Below are the code and all the weights of a small trained network. Each question names an input and a class and asks about switching units off, where a switched-off unit gives its printed mean instead of its output.

import numpy as np


def w(rows, s, z=0):
    codes = np.array(rows[::2]) - 128.0
    scale = np.full(codes.shape[1], s)
    scale[-1] = z or s
    return codes * scale


def f(y):
    return y / 2 * (1 + np.tanh(0.7978845608 * (y + 0.044715 * y**3)))


def log_softmax(a):
    a = a - a.max(-1, keepdims=True)
    return a - np.log(np.exp(a).sum(-1, keepdims=True))


def net(x, mask):
    res = np.array(x, float).reshape(1, 8) / 4 @ E
    y = f(res @ A[0][:, :-1].T + A[0][:, -1])
    res = res + np.where(mask, y, B[0][:, -1]) @ B[0][:, :-1]
    return log_softmax(res[-1] @ U[:, :-1].T + U[:, -1])


A, B = {}, {}
E = w([
[127,127,132,128,127,125,127,128,131],'x0',
[72,130,181,219,69,3,142,184,87],'x1',
[132,133,128,130,128,128,129,124,127],'x2',
[132,80,86,212,95,134,58,3,88],'x3',
[99,206,125,146,166,185,59,204,51],'x4',
[234,117,242,170,188,132,115,122,131],'x5',
[208,208,137,50,73,71,116,89,92],'x6',
[131,128,127,125,123,129,130,129,129],'x7',
],0.006)
A[0] = w([
[145,80,129,121,120,85,206,67,199,96],'n1',
[197,217,134,60,81,62,122,74,58,136],'n2',
[127,195,108,143,176,146,53,200,68,77],'n3',
[213,110,228,158,187,136,101,118,131,165],'n4',
[106,189,158,73,156,131,227,206,169,90],'n5',
[178,88,77,51,194,254,62,58,174,111],'n6',
[116,197,131,161,139,167,36,186,64,109],'n7',
[108,108,106,176,129,118,58,35,79,83],'n8',
[81,37,95,218,190,170,153,155,155,191],'n9',
[126,96,103,178,93,130,28,57,108,82],'n10',
[105,130,171,218,49,72,145,158,92,60],'n11',
[142,81,155,113,91,98,193,74,203,124],'n12',
[93,199,143,150,153,168,61,160,61,105],'n13',
[189,120,243,157,183,124,125,116,127,146],'n14',
[37,140,29,89,77,103,140,154,159,253],'n15',
[180,211,154,67,60,109,145,78,61,103],'n16',
[196,199,127,51,84,55,82,96,92,133],'n17',
[160,71,120,131,103,84,201,89,222,112],'n18',
[207,104,228,159,196,126,127,152,132,169],'n19',
[115,175,121,128,173,161,35,179,60,78],'n20',
[94,111,177,199,61,56,103,156,106,89],'n21',
[135,108,86,202,106,143,81,46,71,72],'n22',
],0.0058,0.0046)
B[0] = w([
[129,139,141,87,99,84,76,101,209,174],'n1',
[38,106,159,183,226,206,122,138,151,211],'n2',
[129,101,133,92,96,52,101,115,188,153],'n3',
[131,127,33,151,113,104,104,93,79,205],'n4',
[233,36,171,24,196,62,213,145,55,188],'n5',
[152,244,113,181,21,139,226,254,167,233],'n6',
[121,91,150,101,111,69,64,73,230,167],'n7',
[214,50,200,40,173,89,209,207,92,174],'n8',
[55,153,218,164,215,189,111,103,118,226],'n9',
[208,67,201,104,153,84,188,148,108,175],'n10',
[151,191,84,167,46,172,198,227,192,179],'n11',
[105,128,140,116,101,100,69,113,180,184],'n12',
[155,116,136,78,85,76,81,94,204,158],'n13',
[141,127,24,152,111,97,98,105,79,193],'n14',
[157,154,70,133,162,100,106,42,33,253],'n15',
[81,116,159,156,195,201,112,174,147,182],'n16',
[33,104,159,177,200,213,130,150,134,201],'n17',
[99,134,153,96,86,91,51,114,188,186],'n18',
[124,116,58,136,124,122,123,62,67,206],'n19',
[155,98,136,95,53,55,69,130,226,151],'n20',
[136,199,112,154,77,187,205,212,161,187],'n21',
[215,63,182,41,169,55,211,221,98,175],'n22',
],0.006,0.0057)
U = w([
[191,48,191,49,165,95,206,164,97,67],'0',
[112,145,124,139,128,128,129,112,131,254],'1',
[131,205,99,174,48,160,196,193,187,58],'2',
[110,102,149,93,86,88,35,92,243,72],'3',
[47,104,186,180,215,198,112,125,139,85],'4',
[121,138,127,129,125,136,124,103,101,207],'5',
[111,131,113,138,124,136,124,107,108,186],'6',
[124,124,1,144,126,111,103,77,47,68],'7',
],0.0093,0.0075)

Each question gives the input, the list of numbers given to net, and the class t.
The units are the neurons (one row each of A and B). Each row of codes is followed by its name. A weight is (code - 128) times the scale printed after its matrix; where a second scale follows, it is the last column's (A, B and U).
mask holds one flag per neuron, in row order. A switched-off neuron (its flag False) gives its mean, the last column of its row in B, instead of its output. The means were averaged over made-up inputs and are rounded, as every weight is.
A unit's drop is (log p(t) with every unit on - log p(t) with that unit switched off) / (log p(t) with every unit on - log p(t) with every unit switched off).
The circuit of an input: a set's keep is (log p(t) with only the set's units on - log p(t) with every unit switched off) / (log p(t) with every unit on - log p(t) with every unit switched off). Starting from the 12 units with the biggest drops (on a tie, the unit counted first), units are removed one at a time, each time the one whose removal leaves the highest keep (on an exact tie, the one counted first), for as long as the keep stays at least 0.8.
circuit, biggest first: the units of the circuit, biggest drop first
k most important neurons: the k neurons with the biggest drops, biggest first
input [-3,8,8,5,-3,6,-4,7], class 2: 4 most important neurons	[n11 n21 n15 n5]
input [-4,-1,-5,7,5,5,8,7], class 4: 4 most important neurons	[n2 n17 n16 n5]
input [-2,-1,3,-6,2,-5,-1,-2], class 0: circuit, biggest first	[n5]
input [1,-3,7,-7,1,2,-6,0], class 0: 3 most important neurons	[n5 n2 n17]
input [0,-6,5,8,3,-6,-8,0], class 0: circuit, biggest first	[n22 n8]
input [1,-5,3,1,0,-3,5,0], class 2: 2 most important neurons	[n6 n9]
input [-7,8,0,-1,-5,2,-1,-6], class 2: circuit, biggest first	[n11 n21]
input [0,-3,3,-1,-7,-4,-6,2], class 3: 3 most important neurons	[n18 n1 n12]
input [2,-5,-4,-4,-6,4,4,2], class 3: circuit, biggest first	[n18 n12]
input [5,-7,-5,-1,7,8,2,-3], class 7: circuit, biggest first	[n4 n14]
input [2,4,3,-2,0,5,8,-5], class 4: circuit, biggest first	[n2 n17]
input [-5,7,5,4,-5,-4,-2,-2], class 2: 3 most important neurons	[n11 n21 n5]
input [-6,-6,-2,-2,7,0,-7,-4], class 3: circuit, biggest first	[n20 n7 n13]
input [6,4,3,-6,3,-8,-6,-3], class 7: circuit, biggest first	[n15]
input [6,6,3,8,-6,-6,3,-8], class 0: circuit, biggest first	[n8 n22]
input [3,-1,-3,6,-1,7,-1,-5], class 7: 2 most important neurons	[n4 n14]
input [3,0,-8,3,-8,-8,-7,6], class 3: circuit, biggest first	[n18 n1]
input [0,7,4,-1,0,4,0,-5], class 2: 3 most important neurons	[n11 n21 n15]
input [-2,7,1,3,-1,-6,-1,-2], class 2: 2 most important neurons	[n11 n21]
input [1,-8,4,-1,3,-6,-4,5], class 2: most important neuron	[n6]
input [-1,0,-3,4,-1,8,-2,6], class 7: 3 most important neurons	[n4 n14 n19]
